In the rows, zero is written as 128.
[132 145 112 145 205 100 148 143 125 145 116 109  98 153 142 127 180 101
  61 132 112 110 126 187 155 157  91 118  94 136 183 118 144 142] => k_688
[196 115 171 165  96  69 171 100 105 121 183 100 138 134 130 153 133 145
  87  97 142 130 133 106 118 149 134 165 124 152  94 136 134 144] => k_654
[156 145  94 129 193  86 150 163 120 126 155 116 109 166 132 121 181 125
  67 131 128 133 169 152 149 205 101  95 136 161  95 126 142  83] => k_654
[158 122  99 167 106 102 129 162 167 149 153 123 121 147 116 121 128 141
  89  97 130 122 164 160 145 152 129 137 128 146 108  88 133 127] => k_930
[128 118 110 158 123 143 104 177 166 170 142 112  99 111 113 139 124 139
  22  76 106 112 158 187 130 148  87 122 110 143 119  88 150 149] => k_512
[102 173 124 175 152 100 119 131  75 138 101 101 164  99 125 118  94 114
 168 121 107 161  96 135 104 128 146 147 130 134 124 138  93 121] => k_930
[144 169 178 136 102 152 121 173 146 123 131 105  75 138 155 194 137 132
  78  58  55 164 160 178  95 181 132 103 126 133 165 174 142 154] => k_200
[115 123 139 143 136 115 206 104  90 157 144 100  74 123  97 148 183 121
 125 113 108 149 173 163 125 203 108 140  81 173 135 125 118 119] => k_512
[141 213 135 146 127 107 161 124 130 117 108 106 113  87 166 132 112 104
  71 162 120 140 161  98 120 138 135 178 104 159  43 187 133 153] => k_654
[134 127  49 119 149 109 197 125 127 146 130 137 147 128 125  70 141 118
 184 131 175 162 128 169  98 151  99 146  92 127 106 116 111  88] => k_930
[173 179 195 180 118 105 124 168  96 128 128 146 121  96 114 170 111 125
 107 135  79 152 159  80 154 139 164 144 129 131 114 161 113 107] => k_128
[145 180 139 110 196  76 142 142 104 105 102  69 136 133 152 156 153 128
  86 132 105 173 147  74  88 165 111 148 116 190  79 156 141 136] => k_654
[162 122 132 109 161 101 140 183  53 143 118  99 153 135  94 141 165 142
 149 108  98 185 147 144  99 153 116 111 101 137 137 142 100  96] => k_799
[156 100 109 104  93  91  92  95 146 139 189  75 117 180 140 120 136 123
  67  85 141 108 170 142 125 157 130 109 131 170  88 102 170 111] => k_843
[145 118  70  93 206 120 149 121 105 152 149  88  91 186 151  78 125 102
  72 105 138 165 122 164  88 201  63 130 119 104 132 173 126  61] => k_654
[157 176  99 152 160  97 201 135 124 131 117 112  92 123 167 117 122  86
 128 117 130 153 139 171  79 150  98 119  95 149 140 156 148 125] => k_200
[184  76 132 155  94 100 125 113 106 147 202 117 115 144 100 157 183 149
  35  94 158 123 166 118 139 140 154 102 127 162 100 117 190 136] => k_894
[131 164 128 156 148 101 155 169  96 149 133 119  86 110 122 162 137 114
 116 119  88 149 144 123 120 196 127 148  83 170 150 121 131 114] => k_128
[145 118 102 168  87 111 132 141 117 133 164 116 150 107 119 130 150 159
  45 119 144 119 158 114 156 148 162 152 145 154  49 125 141 105] => k_654
[142  97  92 127 107 111 185 125  90 167 145 131 171 130 156  71 147 128
  78 105 173 120 155 208 119 213 124 164  92 122 132 129 148 121] => k_688
[164 124 112 137  94  87 123  82 142 122 171 120 138 176 150  69  81 112
  90 103 154  94 140 161 156 140 156 146 149 134  59 104 142  94] => k_843
[142 195 120  88 148 115 139 192 136 124  93 125 156 115 161 135 143 100
 153 127  83 155 140 174 107 182 106 141  94 146 164 148 137 120] => k_688
[120 117 114 123 147  89 137 188 134 136 141  76 118 143 168 133 174 122
  88 102 122 124  82 172  92 164  76 141  89 151 152  88 154 132] => k_512
[160 183 185 128 117 111 140 129 104 135 135 109 142 105 162 144 155 140
 100 124 111 151 155 127 125 159 132 159  81 116 114 152 119 143] => k_843
[161 120 160 129  78 114 135  96 108 160 174 142  93 132 108 172 177 140
 101 122 147 156 187 166 122 195 129 106 111 156  94 140 127 134] => k_512
[154 148  52 128 218 102 167 156 144 135 120 105  96 161 171  96 178 123
  52 112 153 144 149 189 106 161  68 101 100 139 135 116 151  91] => k_200
[180  80 114 164  90  80 114 116 110 137 160 106 127 163 117 136 148 139
  79  72 151 133 192 145 138 146 148 116 140 182 109 109 183  88] => k_200
[136 167 141 120 137 122 145 190 152 138  96 111  66 155 155 139 109 102
 115 136  72 163 122 121 100 187 110 169 117 131 149 151 136 119] => k_512
[137 120  78 150 164  75  99 129  88 136 154  92 108 151 145 146 172 118
  75 101 155 130  92 164 141 123 123 146  66 161 159  84 180 114] => k_128
[131 161 141 150 145 111 169 201  74 139  98 118 118 109 101 162 144 133
 140 126  76 165 130 125 114 153 151 138  91 155 138 136 132 151] => k_799
[173 132  63 142 201  74 216 185 114 129 158  95  96 147 129 109 214 113
  78 150 127 150 125 127 108 173 100 106 105 160 118 120 139  71] => k_894
[109 125  69 174 109 109 132 130 139 167 149 122 113 114 129  88 133 110
  95 121 161 109 127 203 142 143 114 146  95 132  94 104 112 112] => k_930
[110  74 104 140 103 107 151  76  60 140 148 103 169 150 120 115 164 155
 100 128 147 127 111 123 121 178 186 138 168 144 120 127 110 103] => k_688
[134 169  75 133 194 121 187 107 134 112 119  86  98 152 164  78  96  94
  50 110 128 127 128 181 116 130 103 149 115 121  93 160 136 144] => k_654
[156 133 111 145 118 106 142 137 136 140 166 100 154 142 145  91 119 132
 119  86 132 127 142 183 122 149 107 138 126 108 124 117  99  99] => k_930
[157 159 115 141 127 115 107 119 135 128 165 135 127 137 159  93  80 121
  35 106 142 135 105 155 135 142 133 162 131  98  43 155 100  50] => k_128
[140 110  70 130 127  96 134 118 105 153 114 104 138 143 137 111 149 116
  71 118 152 142 133 174 119 155 137 166  92 161 131 122 165 131] => k_688
[173 163  97 149 146 123 185 148 158 143 133 145  64 127 100 148 145 107
 116 150 118 149 180 135 144 126 112  96 119 146 134 131 167 130] => k_512
[109 168 142 130 131 158 164 145 133 126 117 102  71 123 122 153 132 118
 121 125  53 127 173 109 140 177 128 145 130 138 149 164 108 141] => k_654
[130 114  99 133 120 111 140 168 147 135 147 115  82 174 133 128 157 124
  78  91 114 126 138 218 135 196 117 128 114 160 125  87 149 123] => k_512
[141 129  90 139 174 119 199 143  96 132 153 126 122 123 120 103 132 100
 138 108 126 137  93 151  88 148 112  96 119 129 151 129 147 123] => k_894
[155 149 119 185 158  98 165  81  88 150 157 178  94 130 107 112 103 105
 149 159 149 100 147 123 175 149 140 119 130 125 145 108 109 102] => k_128
[154 171 197 161 153 107 165 188 125 136 120 122 102  83 127 167 176 128
  59 131  78 138 148 104 123 165 111 158  79 155 101 143 115 150] => k_894
[151 139 158 152  68 108  92 107 197 135 177 143 113 144 145 137 101 124
 101 103 147  80 139 157 154 117 124 132 133 131  89 103 132 164] => k_930
[158 164  96 140 111 138 142 114 130 168 149 160  57 112 129 132 134  90
 119 156 130 135 137 176 113 167 114 127  87 122 143 150 108 136] => k_894
[149 124 102 164 152  71 136  99 114 125 174  96 159 156 116 126 171 151
  84  83 166 116 176 174 159 132 140  93 128 180  95  74 161 144] => k_930
[128 112 174 149  93  94  92 101 125 142 144 120 102 153 166 154 148 132
  74  68 142  96 162 206 121 194 114 132  98 178 127  96 143 175] => k_200
[149 169 116 133 163  92 149 173 120 145  92  99 107 114 135 155 151  88
 106 134  90 178  99 147  99 146 103 170  67 154 161 160 149 119] => k_688
[148 143  97 146 243  84 167 125  55 160 103 144 120 124 108 115 127 116
 154 144 140 180 104 108  94 171  87 145  83 137 161 113  98  83] => k_128
[127 188 188 122 151 102  88 135 123 123 117  86 100 147 185 133 132  96
  48 151  99 133 136  96 134 140 137 128 123 123  89 182 156 138] => k_843
[173 133  93 171  80 108 110 148 111 157 185 112 110 147 119 139 109 137
  40  77 137 110 152 190 160 127 165 125 108 143 116 109 193 151] => k_799
[133 135  60 135 180 135 176 164 108 149 143 101 122 119 134  85 155 120
  81 122 111 128 129 160 104 166 100 114 117 119 143 121 106  93] => k_894
[127 114  73 146 227 106 146 159  85 175 168  69 106 127 121 110 198 123
  55  93 112 123 115 165 113 183  50 113  76 140 190  89 125  74] => k_894
[118 171 146 118 143  86 137 183 124 126 102  95 136 117 151 159 172 108
  96 124  80 155 108 151 104 195 118 165  87 182 111 143 127 112] => k_688
[112 189 150 178 110 143 137 191 122 138 106 116 105  94 181 162 124 141
  72 121  81 149 108 126  85 184 150 144 135 119 142 166 117 144] => k_200
[158 114 104 132 140  64  93 117 101 123 153  94 128 175 135 139 137 120
 118 100 140 126 121 137 135 158 123 149 123 181 132  97 166 112] => k_654
[146 161 160 165 110 104  56 148  98 148 143 117 100 134 128 162 160 122
  56 145 100 148 146 128 166 157 170 115 129 133  98 151 137 101] => k_843
[118 122  92 137 100 120  97 121 142 150 162  90 142 160 155  89 115 147
  62  94 142 116 152 162 132 170 136 148 146 125  88 116 112 102] => k_930
[111 182 159 130 119 134 114 137 143 128 117  90  95 115 152 139 150 121
  54 135  78 123 163 124 147 147 145 145 108 138  79 152 112 136] => k_843
[133 142  92 141 140 100 200 118 115 146 171 103  88 133 127 102 164 103
  91 130 133 144 130 163 118 183 124 118  97 142  78 142 129  78] => k_843
[149 151  83 142 199  59 163 201  77 151 138  84 135 130 130 102 143 101
  91 128 126 153 107 161  89 161  90 103  93 162  92 129 138  84] => k_799
[135 148  95 125 140 114 162 139 132 140 143 106 101 139 172 109 125 113
  89 141 138 125 114 111 107 177 104 165 114 125 123 151 147 117] => k_654
[182 159 112 140 186  83 147 171 102 143 143 133 115 124 141 129 131  99
  95 123 137 167 123 154  95 157  90 107  89 131 123 143 140 101] => k_128
---
[ 85 133  84 123 108 105 112 135 174 151 156 194  94 110 187 117 111 137
  93 135 174 140 127  97 134 211 129 148 112 121 186 171 141 123] => k_778
[103 118 102 106 103 112 128 113 190 122 163 152 104  85 222 111 134 115
 132  87 186  58 104 131 191 153 166 103  95 156 188 109 103 131] => k_289
[ 84 138 104 105  75  94 135 127 170 127 154 193 123 121 162 126  94 115
  94 121 172 147 143  97 134 195 145 154  77 103 186 186 121 156] => k_198
[105 134 110  59  96 106 134 152 206 144 147 207 112  97 182 134 102 139
 105 132 186 161 140 104 148 192 144 139  97 109 178 167 136 131] => k_162
[140 111 141 135 119 147  93 138 178 106 162 139 106 130 130 119 182 153
 141  87 113 174 101 132 148 137 112 152 118 131 115  83 103 110] => k_359
[109 125 113 117 112 113 141  99 167 124 151 145 117 110 243 109 130 119
 149  86 183  86 110 126 195 151 159  92  93 149 189 105  84 112] => k_672
[100 126 110 115  83 106 119 138 200 153 149 204 122 119 183 120 109 124
  87 133 192 155 138  98 128 198 145 147  88 107 169 178 127 148] => k_505
[117 129 114 119 102 117 141  98 208 121 156 164 106 102 212 108 126  96
 134  93 178  53  95 124 193 150 161 117 108 142 180 128  99 134] => k_456
[113 127 114 123 101 120 141  92 211 123 157 155 106 108 207 110 131 102
 134  95 182  58  89 126 193 155 156 118 102 135 179 119  92 136] => k_456
[ 93 130 107 121  74 110 119 136 195 148 146 210 129 119 184 117 114 117
  86 121 177 149 148 104 124 204 142 150  80 108 174 181 132 160] => k_505
[ 94 128  95 105 119 111 144 118 189 124 170 156 103  94 227 107 122 130
 142  78 181  77 118 118 194 152 147 100 109 161 192 110 100 108] => k_778
[116 101 137 148 116 140  69 142 143 100 175 139 102 134 124 126 169 161
 141 100 101 144 106 126 139 155 123 142 130 125 145  80 109 139] => k_289
[131 102 145 135 125 151  87 153 170 110 167 162 125 130 109 125 173 158
 135  80 101 169 113 131 132 148 124 150 139 139 145  68 123 126] => k_897
[101  90 128 143 144 149  85 148 152  94 168 167 124  97 135 123 165 157
 131  98 127 147 122 102 146 151 135 138 139 149 146  84  82 136] => k_778
[129 105 143 160 120 151  87 138 142 101 161 148 110 154 147 124 165 160
 152 100 130 152 102 118 141 141 113 135 117 132 153  84 104 132] => k_672
[133  91 153 133 119 155  95 148 186  98 166 166 114 108 138 127 169 146
 144  91 132 167 114 114 155 135 133 158 113 151 127  85  78 134] => k_359
[ 98 134 111 114  77 102 129 135 209 145 159 196 108 106 185 119 105 114
 100 124 201 151 137  98 145 183 140 158  70 111 159 191 122 147] => k_359
[130  94 149 156 129 144  90 135 144 105 156 154 139 117 171 119 169 145
 145  92 118 167 115 116 144 146 138 137 124 147 152  77  92 120] => k_672
[111 129 108 106 104 114 120 141 196 143 146 197  88 121 188 123 126 138
 105 127 152 147 119 110 143 200 133 152 114 117 191 171 151 108] => k_162
[108 123 114  94 103 119 140 118 189 116 139 159 107  96 224  98 136 123
 148  79 189  87 109 134 195 153 157 100  93 151 178 110  94 125] => k_612
[ 85 132 113 134  73  93 109 135 185 148 149 211 124 115 198 103 103 116
  91 127 169 133 155  94 129 214 143 150  63 120 174 168 131 140] => k_339
[104 150 117 102  82  93 131 140 190 157 157 193 111 118 181 128  79 125
 104 144 199 148 129 100 129 180 134 145  94 106 173 182 143 153] => k_456
[120  90 140 154 141 163  81 140 170 114 156 152  95 133 125 125 155 154
 135 101 117 144 104  95 146 146 138 150 126 135 149  88 101 144] => k_536
[134 111 128 155 132 135  87 143 160 117 157 126 114 148 103 116 174 161
 144  90  90 155 108 137 133 147  99 141 153 130 128  86 137 102] => k_897
[ 99 132 105 103  89  95 129 139 170 149 153 207 120 110 224 120  95 132
 107 131 196 156 142 108 131 186 147 139  88 129 189 160 129 139] => k_672
[114 121 109 115 106 124 141 114 199 111 126 161 102  98 217  89 146 111
 134  80 182  72 101 129 200 154 157 113  98 158 181 121  94 131] => k_612
[102 126 105 104  95 119 120 138 185 142 144 200 102 117 183 124 127 129
 106 122 150 144 125 110 139 207 137 151 102 115 187 165 154 119] => k_162
[ 89 143 107 113  74  96 134 135 203 142 144 195 115 114 189 107 112 129
 104 125 181 158 136 113 141 187 133 145  75 106 178 180 128 151] => k_612
[105 118 113 112  85 116 114 143 176 150 161 196  95 105 199 120 114 114
  98 124 196 143 123 103 140 186 146 160  88 117 167 182 136 124] => k_359
[121  96 162 149 122 140  73 149 175 106 158 178 127 112 151 117 165 152
 138  88 120 148 131 104 144 166 132 147 124 147 154  78  77 127] => k_339
[ 93 135 106  85  85 101 129 148 184 150 134 201 115 108 193 117 109 141
 108 133 196 160 141 115 124 192 132 143  91 116 176 166 132 140] => k_612
[120 104 109 114 109 126 134 107 224 124 148 172 109 105 210 102 143 113
 128  86 185  78  98 125 190 165 165 116 107 152 169 111  92 124] => k_505
[133  95 154 114 112 165 100 153 189 103 177 177 103 127 140 131 177 160
 144  78 132 166 102 126 142 138 125 167 115 147 144  63  93 131] => k_359
[128  84 145 129 117 162  89 152 183 108 170 179 137 126 142 129 181 157
 142  83 115 167 111 127 124 153 129 155 134 146 139  58 105 139] => k_505
[131 119 145 159 111 137  95 128 160 114 159 132 133 131 131 121 165 144
 142  94 106 161  99 129 132 150 115 150 128 120 131  95 114 137] => k_456
[144 101 148 109 133 155 103 157 172 104 154 163 132 123 124 133 181 166
 153  82  88 174 114 129 135 134 119 145 141 147 145  63 129 100] => k_162
[112  87 159 151 118 143  73 148 154  98 158 187 122 116 147 112 165 150
 135  91 103 140 138 104 144 166 138 150 122 149 154  77  74 132] => k_339
[136  99 148 143 119 152  99 141 155 109 157 162 135 125 156 121 175 157
 145  87 117 177 107 123 140 149 128 148 121 147 159  63  97 133] => k_672
[128 109 136 139 120 140  89 148 165 101 146 139 112 134 131 110 179 166
 146  99 110 169 104 136 139 139 106 138 129 125 125  89 111 119] => k_612
[101 118 104 114  88 112 108 135 187 153 148 210 111 116 196 115 122 126
  94 122 173 150 129 111 128 216 146 150 105 116 177 166 134 137] => k_505
[127 106 138 129 111 151  95 147 155 100 142 155 139 114 137 112 194 156
 141  75 105 172 111 138 135 148 120 150 128 138 142  73 102 135] => k_612
[ 98 129 115  90  96  79 139 162 198 153 136 201 116 115 181 134  91 150
 107 145 195 142 146 106 117 189 130 136 105 116 177 170 152 150] => k_220
[ 83 135  94 101  82 111 128 128 188 157 148 192  98 128 184 110 101 125
  90 114 153 139 138  95 140 203 148 159  80 101 186 172 137 157] => k_536
[ 95 131  97  88  91 100 131 138 172 131 144 200 114 118 157 128  96 122
  98 127 188 143 128  95 130 190 144 149  90 120 181 174 145 143] => k_198
[113 116  98 112  98 119 137 111 210 116 137 168  98 105 209  90 149 118
 145  83 181  76  94 133 196 162 148 115  98 153 176 113 102 120] => k_612
[107 129 119 106 103 110 149 109 181 128 163 148 116 100 220 112 116 111
 145  87 184  73 104 126 190 148 161 107 108 141 181 113  97 132] => k_456
[ 98 114  92 108 122 117 143 121 186 117 162 163  99  94 204  96 131 129
 128  83 171  70 110 114 198 151 154 110 112 163 182 103 101 111] => k_778
[122  97 136 131 126 165  95 144 171 123 158 155 102 142 136 119 175 170
 137  75  88 159 105 120 132 155 123 166 131 140 160  64 115 137] => k_536
[ 87 144 109 123  68  92 135 129 193 150 170 195 121 117 195 118  98 114
 105 128 176 137 133 103 134 186 137 155  86 102 183 184 134 157] => k_456
[110 119 100 104 101 112 128 112 189 123 157 160 102  90 212 107 134 112
 133  83 178  59 102 123 195 156 166 106  99 157 193 117 115 131] => k_289
[123  96 145 133 133 150  89 136 161  80 159 163 113 128 118 139 158 141
 136  95 131 148 104  98 151 150 141 150 130 138 162  92  81 136] => k_198
[109 118 117 112 111 107 147 116 203 117 136 161 116 102 212 118 136 111
 131  93 177  54 114 124 188 162 159 104 104 144 190 114 103 138] => k_220
[115  84 141 139 129 162  88 138 185 112 157 162 109 125 146 114 162 153
 135  82 110 153 106  98 147 151 148 157 117 141 147  89  99 149] => k_536
[114 114 118 107 114 129 132 111 206 125 149 165 110 102 229 111 140 118
 132  83 179  83 112 130 186 159 161 102 107 155 179 108  89 123] => k_505
[128  98 137 149 127 144  84 143 165 110 156 143 124 135 100 116 178 156
 140  85  96 153 112 131 135 151 114 146 143 132 130  86 121 121] => k_897
[112  91 141 133 126 159  86 134 153  73 160 166 116 144 123 132 162 138
 146  86 110 142 103  98 145 158 138 156 123 141 154  86  97 144] => k_198
[127  92 145 139 131 154  82 153 178 105 158 171 114 127 122 123 171 156
 137  87 114 153 115 118 142 156 129 149 137 151 152  79 110 130] => k_897
[138 108 142 136 114 133  94 150 167 111 147 142 124 130 137 111 177 168
 148  95 118 177 111 135 134 136 107 144 132 131 130  87 106 107] => k_612
[ 93 134 118 105  84  86 143 148 196 146 140 197 131 123 177 130 106 129
  95 131 179 132 147 100 126 187 139 144  89 102 188 172 144 155] => k_220
[119 110 110  96 118 125 142 123 201 112 144 169  96  99 202 110 137 126
 145  88 169  75 106 121 203 153 158 109 108 159 183 111 104 106] => k_162
[128 105 147 112 124 144 105 141 169  89 167 166 131 134 126 136 164 154
 141  76 103 178 110 111 137 140 133 154 127 143 161  73 104 121] => k_198
[142 107 144 135 120 141  96 142 177 119 163 129 117 125 132 121 177 152
 138  95 120 181 102 130 139 135 112 153 121 126 106  88 115  97] => k_359
[121 108 144 151 121 127  79 145 161 115 165 154 114 134 142 111 166 165
 142  96  95 156 119 124 136 162 110 144 133 134 138  76 108 101] => k_339
[ 97 125 101  89  99 104 122 139 187 171 144 202  89 119 177 117  88 144
 103 125 174 145 136  99 126 192 144 148 103 113 181 172 149 137] => k_536
[101 113 103 121  92 115 106 139 185 149 154 209 105 120 198 113 127 127
  95 118 169 138 121 112 128 204 145 147 110 122 177 163 147 130] => k_505
[124 115 114  92 115 122 144 122 209 117 153 171  99 100 206 115 132 126
 148  87 175  86 107 121 202 149 158 106 105 156 186 111 106 100] => k_162
[111 122 117 109 112 109 148 117 210 118 134 164 119 108 209 121 142 115
 130  93 177  60 114 120 184 160 156 105 101 144 193 110 105 134] => k_220
[114 117 110 109 119 133 146 108 215 140 143 151  83 113 214 105 126 121
 127  85 165  64 107 119 193 150 158 118  96 156 191 102 101 122] => k_536
[110 113  99 103 118 127 141 112 192 139 153 157  93 117 212 103 124 120
 132  77 164  63 106 116 183 143 165 118 103 156 185 102 118 113] => k_536
[141 106 149 121 117 156 100 146 196 109 167 169 119 112 136 129 178 150
 141  81 119 185 108 129 140 142 122 161 115 146 132  67 104 124] => k_359
[106  98 132 132 138 151  91 149 169  98 170 171 109 118 136 122 163 165
 136  97 114 149 119 105 148 152 124 143 136 146 154  77  92 128] => k_778
[ 96 127  90 134  82 101  93 131 180 147 165 185  92 120 190 116 121 123
 107 124 164 121 111 113 130 202 135 145  95 117 181 169 171 132] => k_289
[109 122 111 116  86 121 115 140 180 145 157 194  85 119 197 117 120 122
 104 121 179 138 120 115 135 187 134 160  86 127 165 162 141 121] => k_359
[106 107 113 122 100 110 124 118 190 127 152 180 115  92 215  92 131 110
 139  80 171  65 114 114 191 172 161 114  97 161 178 108 105 110] => k_339
[123 121 116  93 115 134 145 117 215 116 153 162 100 110 207 122 137 120
 150  88 174  76 101 123 202 147 153 104  97 150 189  99 112 100] => k_162
[112 117  99 123 100 114 121 108 199 122 165 154  89 103 212 104 144 120
 139  82 168  64  91 131 193 163 155 111  97 156 191 110 118 122] => k_289
[ 93 126  97 110 125 116 146 108 195 126 160 158 111  90 221 112 124 120
 129  90 189  66 123 121 185 155 152 104 107 159 190 104  84 113] => k_778
[123 117 114  97 118 130 146 119 209 112 148 160 102 103 207 119 138 120
 143  89 178  70 105 123 203 146 157 107 102 155 186  99  98 105] => k_162
[ 83 135  95 127  73  91 112 139 185 147 165 188 116 111 188 119 108 125
  94 124 188 131 134 103 127 197 143 151  77 116 186 176 149 162] => k_289
